Below are the code and all the weights of a small trained network. Each question names an input and a target symbol and asks about switching units off, where a switched-off unit gives its printed mean instead of its output.

import numpy as np


def w(rows, s, z=0):
    codes = np.array(rows[::2]) - 128.0
    scale = np.full(codes.shape[1], s)
    scale[-1] = z or s
    return codes * scale


def f(y):
    return y / 2 * (1 + np.tanh(0.7978845608 * (y + 0.044715 * y**3)))


def softmax(a):
    e = np.exp(a - a.max(-1, keepdims=True))
    return e / e.sum(-1, keepdims=True)


def log_softmax(a):
    a = a - a.max(-1, keepdims=True)
    return a - np.log(np.exp(a).sum(-1, keepdims=True))


def net(x, mask):
    ids = ['ΣΨαβδζηθμτ'.index(c) for c in x.split()]
    T = len(ids)
    res = E[ids] + P[:T]
    u = 0
    for l in range(2):
        q, k, v = (res @ M[l].T for M in (Q, K, V))
        z = softmax(np.where(np.tri(T) > 0, q @ k.T / 2**0.5, -1e9)) @ v
        res = res + np.where(mask[u], z, O[l][:, -1]) @ O[l][:, :-1]
        u += 1
        y = f(res @ A[l][:, :-1].T + A[l][:, -1])
        res = res + np.where(mask[u : u + 8], y, B[l][:, -1]) @ B[l][:, :-1]
        u += 8
    return log_softmax(res[-1] @ U[:, :-1].T + U[:, -1])


Q, K, V, O, A, B = {}, {}, {}, {}, {}, {}
E = w([
[101,219,85,139,16,4,79,187,95],'Σ',
[254,72,154,170,64,28,158,21,83],'Ψ',
[104,128,159,140,151,201,94,160,167],'α',
[101,39,163,201,148,64,132,132,7],'β',
[155,174,96,97,150,179,127,173,242],'δ',
[181,92,59,151,200,78,208,187,151],'ζ',
[165,145,137,111,86,168,81,105,209],'η',
[47,135,138,159,140,141,85,218,93],'θ',
[213,196,100,112,42,107,114,117,198],'μ',
[77,125,197,167,35,125,21,104,90],'τ',
],0.01)
P = w([
[116,147,139,179,156,115,87,99,124],'0',
[175,202,181,97,90,204,145,174,80],'1',
[155,103,174,144,202,58,41,155,188],'2',
[155,170,153,93,89,189,151,161,86],'3',
[45,135,98,211,93,104,206,65,179],'4',
[143,141,134,83,86,165,142,146,85],'5',
[179,143,55,224,174,148,24,110,129],'6',
[136,123,122,71,93,149,143,148,96],'7',
[128,70,213,149,158,34,82,208,248],'8',
[129,113,112,62,96,139,138,141,100],'9',
[32,148,46,221,111,138,207,46,153],'10',
[127,109,105,57,100,130,138,139,102],'11',
[159,144,141,188,212,60,49,175,175],'12',
[123,111,103,54,100,119,135,136,106],'13',
],0.014)
Q[0] = w([
[122,117,182,136,98,114,70,193,199],'L0H1',
[35,120,157,128,50,146,246,108,176],'L0H1',
],0.012)
K[0] = w([
[108,131,28,164,63,202,28,143,166],'L0H1',
[166,84,230,48,97,86,43,255,180],'L0H1',
],0.0091)
V[0] = w([
[245,126,154,107,95,196,117,38,217],'L0H1',
[93,66,254,218,118,173,102,91,87],'L0H1',
],0.0067)
O[0] = w([
[106,255,111,128,220,71,139,127,63,2],'L0H1',
[140,181,141,203,89,166,181,227,167,200],'L0H1',
],0.0086,0.00098)
A[0] = w([
[143,63,165,145,84,175,133,131,156,99],'L0N1',
[116,104,171,243,148,84,106,73,144,59],'L0N2',
[66,197,100,15,98,137,101,177,67,95],'L0N3',
[93,86,211,64,160,187,123,64,13,49],'L0N4',
[150,168,145,184,153,150,71,58,167,169],'L0N5',
[203,94,193,29,75,211,160,57,164,2],'L0N6',
[78,98,147,170,137,158,116,162,153,159],'L0N7',
[78,164,129,141,228,91,61,1,160,29],'L0N8',
],0.0086,0.0075)
B[0] = w([
[99,133,77,85,146,71,125,150,88,193],'L0N1',
[160,157,130,153,96,144,159,156,182,253],'L0N2',
[161,122,152,106,65,187,116,127,152,215],'L0N3',
[149,227,162,138,103,176,175,210,107,130],'L0N4',
[79,104,90,155,110,77,137,167,145,248],'L0N5',
[158,245,150,157,111,164,145,181,109,139],'L0N6',
[143,119,92,84,123,116,126,120,166,237],'L0N7',
[137,197,64,63,163,85,149,172,53,167],'L0N8',
],0.012,0.0031)
Q[1] = w([
[175,147,1,184,120,173,125,78,132],'L1H1',
[233,112,167,145,176,81,15,201,145],'L1H1',
],0.0092)
K[1] = w([
[157,157,132,85,142,99,173,82,183],'L1H1',
[118,142,9,187,109,191,143,61,111],'L1H1',
],0.014)
V[1] = w([
[43,149,108,83,200,220,61,161,177],'L1H1',
[68,202,131,122,2,82,58,98,131],'L1H1',
],0.0076)
O[1] = w([
[213,160,5,201,89,131,8,147,140,3],'L1H1',
[132,199,118,93,95,158,183,76,205,208],'L1H1',
],0.011,0.0054)
A[1] = w([
[189,183,134,76,158,193,171,119,79,165],'L1N1',
[92,67,129,69,122,129,152,112,153,115],'L1N2',
[157,149,151,130,77,109,102,148,44,2],'L1N3',
[106,43,123,148,183,32,113,56,96,101],'L1N4',
[161,91,50,190,144,88,10,101,127,70],'L1N5',
[130,156,169,136,96,101,146,69,161,96],'L1N6',
[115,173,123,217,185,120,80,114,162,38],'L1N7',
[104,73,133,102,171,50,139,108,37,148],'L1N8',
],0.012,0.0063)
B[1] = w([
[109,102,143,154,72,75,104,206,105,255],'L1N1',
[170,133,140,202,130,47,104,78,97,251],'L1N2',
[71,187,158,190,138,153,215,254,135,138],'L1N3',
[6,221,134,154,116,104,75,206,156,212],'L1N4',
[144,63,170,97,226,223,153,163,37,203],'L1N5',
[131,93,74,123,209,178,116,110,119,222],'L1N6',
[166,176,160,222,103,108,76,71,184,147],'L1N7',
[161,123,64,83,142,241,64,53,187,252],'L1N8',
],0.0097,0.0096)
U = w([
[93,164,183,129,188,133,190,110,116,80],'Σ',
[150,178,112,144,181,121,136,136,52,71],'Ψ',
[175,60,118,73,98,165,144,114,77,254],'α',
[148,213,122,189,141,98,122,115,111,67],'β',
[109,177,68,64,162,85,173,154,82,65],'δ',
[138,147,107,129,135,175,178,149,191,27],'ζ',
[103,117,169,166,90,82,189,212,105,191],'η',
[161,122,168,220,132,172,116,115,139,30],'θ',
[69,124,124,165,154,130,96,150,130,67],'μ',
[178,84,88,89,94,145,43,2,138,190],'τ',
],0.0082,0.008)

Each question gives the input, a string of symbols that net reads in full, and the target symbol t.
The units are the heads (2 rows each of Q, K, V and O) and the neurons (one row each of A and B). Each row of codes is followed by its name. A weight is (code - 128) times the scale printed after its matrix; where a second scale follows, it is the last column's (O, A, B and U).
mask holds one flag per unit, layer by layer, with each layer's heads first. A switched-off unit (its flag False) gives its mean, the last column of its rows in O or B, instead of its output. The means were averaged over made-up inputs and are rounded, as every weight is.
A unit's drop is (log p(t) with every unit on - log p(t) with that unit switched off) / (log p(t) with every unit on - log p(t) with every unit switched off).
The circuit of an input: a set's keep is (log p(t) with only the set's units on - log p(t) with every unit switched off) / (log p(t) with every unit on - log p(t) with every unit switched off). Starting from the 12 units with the biggest drops (on a tie, the unit counted first), units are removed one at a time, each time the one whose removal leaves the highest keep (on an exact tie, the one counted first), for as long as the keep stays at least 0.8.
units of the circuit, in order: the units of the circuit, biggest drop first
unit that matters most: the unit with the biggest drop
top k neurons: the k neurons with the biggest drops, biggest first
top k neurons in layer l: the k neurons of layer l with the biggest drops, biggest first
input θ Σ η ζ ζ Ψ β Σ β δ Σ, target η: unit that matters most -> L0H1
input Σ ζ θ η β, target α: top 3 neurons in layer 0 -> L0N2; L0N7; L0N1
input ζ ζ η β ζ ζ η, target μ: units of the circuit, in order -> L1N4; L0N5; L1H1
input η ζ Σ, target β: units of the circuit, in order -> L0H1; L1H1
input τ θ ζ ζ τ Σ α Ψ ζ θ θ θ τ, target α: units of the circuit, in order -> L0H1; L1H1; L1N5; L0N1
input ζ Ψ ζ δ, target η: top 3 neurons -> L1N8; L1N1; L1N6
input δ Ψ ζ Ψ δ δ ζ β ζ θ η β α, target β: units of the circuit, in order -> L1N7; L0H1; L1H1
input μ Ψ θ Ψ β Ψ μ ζ ζ, target δ: units of the circuit, in order -> L0H1; L0N8
input μ Ψ β, target δ: units of the circuit, in order -> L0N8; L0H1
input β δ Ψ η ζ μ, target η: top 3 neurons -> L1N8; L1N1; L0N7
input β η ζ Ψ Ψ Σ η η ζ, target β: units of the circuit, in order -> L0H1; L1H1; L1N7
input ζ ζ ζ Σ Ψ Ψ ζ θ Σ τ τ ζ Σ, target ζ: units of the circuit, in order -> L1H1; L0H1; L1N2
input Ψ β Σ θ Σ ζ β ζ β Σ τ Ψ η, target ζ: units of the circuit, in order -> L1H1; L0H1
input θ Σ ζ β Σ Σ, target τ: top 4 neurons in layer 1 -> L1N5; L1N4; L1N2; L1N6
input ζ ζ ζ θ Ψ η μ, target Σ: units of the circuit, in order -> L1H1
input ζ Ψ ζ, target μ: top 2 neurons -> L1N4; L1N8
input η ζ η Ψ ζ β, target η: top 4 neurons -> L0N4; L1N3; L1N1; L0N5
input ζ μ Ψ, target μ: units of the circuit, in order -> L1N4; L1H1
input τ μ ζ α β, target μ: top 3 neurons -> L1N4; L1N8; L0N3
input μ α ζ Ψ Ψ β, target η: top 2 neurons -> L0N4; L1N3
input ζ Ψ β α τ ζ τ, target ζ: unit that matters most -> L0N7
input α Ψ Ψ, target θ: top 2 neurons in layer 1 -> L1N7; L1N5
input ζ μ Σ β Ψ, target τ: top 2 neurons -> L1N6; L1N4
input β η Σ Ψ ζ ζ Ψ ζ θ η ζ, target α: top 2 neurons in layer 1 -> L1N5; L1N4
input μ ζ θ Ψ ζ ζ β, target μ: top 2 neurons in layer 0 -> L0N5; L0N3
input θ μ α Ψ Ψ Ψ ζ ζ ζ τ, target η: top 2 neurons in layer 0 -> L0N4; L0N5
